Below are the code and all the weights of a small trained network. Each question names an input and a class and asks about switching units off, where a switched-off unit gives its printed mean instead of its output.

import numpy as np


def w(rows, s, z=0):
    codes = np.array(rows[::2]) - 128.0
    scale = np.full(codes.shape[1], s)
    scale[-1] = z or s
    return codes * scale


def norm(h):
    return h / np.sqrt((h * h).mean(-1, keepdims=True) + 1e-5)


def f(y):
    return y / 2 * (1 + np.tanh(0.7978845608 * (y + 0.044715 * y**3)))


def log_softmax(a):
    a = a - a.max(-1, keepdims=True)
    return a - np.log(np.exp(a).sum(-1, keepdims=True))


def net(x, mask):
    res = np.array(x, float).reshape(1, 7) / 4 @ E
    u = 0
    for l in range(2):
        y = f(norm(res) @ A[l][:, :-1].T + A[l][:, -1])
        res = res + np.where(mask[u : u + 12], y, B[l][:, -1]) @ B[l][:, :-1]
        u += 12
    return log_softmax(norm(res)[-1] @ U[:, :-1].T + U[:, -1])


A, B = {}, {}
E = w([
[105,129,115,130,245,111,114],'x0',
[156,177,52,107,133,2,193],'x1',
[179,46,143,113,145,171,110],'x2',
[108,147,118,125,175,135,97],'x3',
[41,134,73,130,34,178,69],'x4',
[172,230,55,54,78,136,92],'x5',
[18,49,41,138,124,132,93],'x6',
],0.00096)
A[0] = w([
[207,130,128,113,183,92,153,7],'0.n0',
[98,82,145,144,190,155,74,123],'0.n1',
[217,64,161,106,54,146,160,16],'0.n2',
[135,103,99,160,103,146,80,135],'0.n3',
[184,79,127,128,203,62,163,48],'0.n4',
[156,116,165,132,149,136,208,146],'0.n5',
[108,73,177,151,174,182,85,89],'0.n6',
[65,142,5,115,138,78,93,22],'0.n7',
[158,146,107,158,91,107,97,97],'0.n8',
[49,175,121,193,13,162,107,191],'0.n9',
[155,189,104,104,76,70,165,2],'0.n10',
[152,140,111,156,100,161,91,193],'0.n11',
],0.0031,0.0005)
B[0] = w([
[103,55,92,138,211,113,150,176],'0.n0',
[123,193,94,81,89,47,171,169],'0.n1',
[74,226,146,163,178,95,78,176],'0.n2',
[122,98,130,73,115,159,141,136],'0.n3',
[179,89,53,85,207,191,141,195],'0.n4',
[171,125,110,198,168,150,80,176],'0.n5',
[169,141,121,107,78,57,188,178],'0.n6',
[148,161,250,186,140,146,126,209],'0.n7',
[122,135,124,108,124,161,166,136],'0.n8',
[180,89,99,106,222,122,142,255],'0.n9',
[106,171,71,122,85,115,241,194],'0.n10',
[154,126,108,60,124,151,137,149],'0.n11',
],0.002,0.0012)
A[1] = w([
[110,151,127,111,55,202,97,46],'1.n0',
[143,188,62,110,66,70,204,19],'1.n1',
[74,124,164,213,190,42,208,108],'1.n2',
[98,190,129,106,170,91,98,143],'1.n3',
[187,130,253,180,144,135,131,21],'1.n4',
[132,109,109,64,148,97,140,204],'1.n5',
[143,139,98,77,67,193,59,2],'1.n6',
[67,43,111,121,87,105,127,85],'1.n7',
[112,84,176,138,190,180,63,154],'1.n8',
[56,38,119,157,87,131,115,108],'1.n9',
[69,196,140,133,188,85,103,105],'1.n10',
[222,148,216,131,136,120,130,106],'1.n11',
],0.0036,0.00085)
B[1] = w([
[197,46,88,100,161,110,102,148],'1.n0',
[139,205,218,123,80,131,208,204],'1.n1',
[153,115,103,68,108,158,94,249],'1.n2',
[55,64,162,147,100,97,140,161],'1.n3',
[104,161,37,224,61,216,92,173],'1.n4',
[151,116,153,210,126,135,132,167],'1.n5',
[199,70,129,44,95,174,100,145],'1.n6',
[89,218,217,152,172,172,80,153],'1.n7',
[146,194,88,130,71,85,209,176],'1.n8',
[120,245,251,136,232,104,72,166],'1.n9',
[72,32,101,113,59,61,104,163],'1.n10',
[48,97,136,195,121,157,105,195],'1.n11',
],0.0029,0.0018)
U = w([
[160,218,152,95,44,83,246,153],'0',
[80,188,238,126,213,134,40,173],'1',
[126,116,73,254,74,218,100,158],'2',
[226,55,97,17,75,191,53,153],'3',
[203,53,47,159,253,81,188,110],'4',
[32,57,87,84,95,37,104,6],'5',
],0.0078,0.0012)

Each question gives the input, the list of numbers given to net, and the class t.
The units are the neurons (one row each of A and B). Each row of codes is followed by its name. A weight is (code - 128) times the scale printed after its matrix; where a second scale follows, it is the last column's (A, B and U).
mask holds one flag per neuron, layer by layer. A switched-off neuron (its flag False) gives its mean, the last column of its row in B, instead of its output. The means were averaged over made-up inputs and are rounded, as every weight is.
A unit's drop is (log p(t) with every unit on - log p(t) with that unit switched off) / (log p(t) with every unit on - log p(t) with every unit switched off).
The circuit of an input: a set's keep is (log p(t) with only the set's units on - log p(t) with every unit switched off) / (log p(t) with every unit on - log p(t) with every unit switched off). Starting from the 12 units with the biggest drops (on a tie, the unit counted first), units are removed one at a time, each time the one whose removal leaves the highest keep (on an exact tie, the one counted first), for as long as the keep stays at least 0.8.
circuit, biggest first: the units of the circuit, biggest drop first
most important unit: the unit with the biggest drop
top k neurons: the k neurons with the biggest drops, biggest first
k most important neurons of layer l: the k neurons of layer l with the biggest drops, biggest first
drop of u: that unit's drop, to one decimal
input [8,-4,2,-4,5,3,3], class 3: most important unit	1.n6
input [3,4,-5,4,7,-4,-7], class 5: top 2 neurons	[1.n10 0.n6]
input [3,-4,-7,1,4,2,-5], class 3: circuit, biggest first	[0.n2 1.n6 1.n0]
input [8,-2,-4,-8,7,8,-8], class 3: circuit, biggest first	[1.n6 1.n0]
input [-8,-3,-5,-3,6,4,-4], class 3: circuit, biggest first	[1.n0 1.n6]
input [0,3,-2,7,-1,4,3], class 5: top 3 neurons	[0.n7 1.n10 0.n6]
input [1,-1,2,-2,-7,8,4], class 4: circuit, biggest first	[0.n0 1.n2]
input [-5,-3,2,-3,8,0,3], class 3: top 4 neurons	[1.n6 1.n0 0.n0 0.n11]
input [7,-6,8,8,-3,-3,-7], class 2: 2 most important neurons of layer 1	[1.n4 1.n11]
input [1,-4,-4,2,-6,-5,0], class 2: top 2 neurons	[1.n4 0.n9]
input [7,-2,-5,-7,4,-2,2], class 1: 2 most important neurons of layer 1	[1.n9 1.n7]
input [-6,3,0,2,6,3,5], class 3: 2 most important neurons of layer 1	[1.n6 1.n0]
input [8,1,-7,-7,-5,1,6], class 5: 2 most important neurons of layer 1	[1.n10 1.n2]
input [5,-2,3,5,8,-2,4], class 1: circuit, biggest first	[1.n9]
input [7,0,-6,4,-4,8,-2], class 5: 2 most important neurons of layer 1	[1.n10 1.n3]
input [3,1,-3,6,-8,5,-6], class 4: drop of 0.n4	0.1
input [-2,-6,-3,-5,7,-4,8], class 1: drop of 1.n9	0.3
input [-7,2,-2,-4,1,-7,-3], class 2: drop of 1.n4	0.2
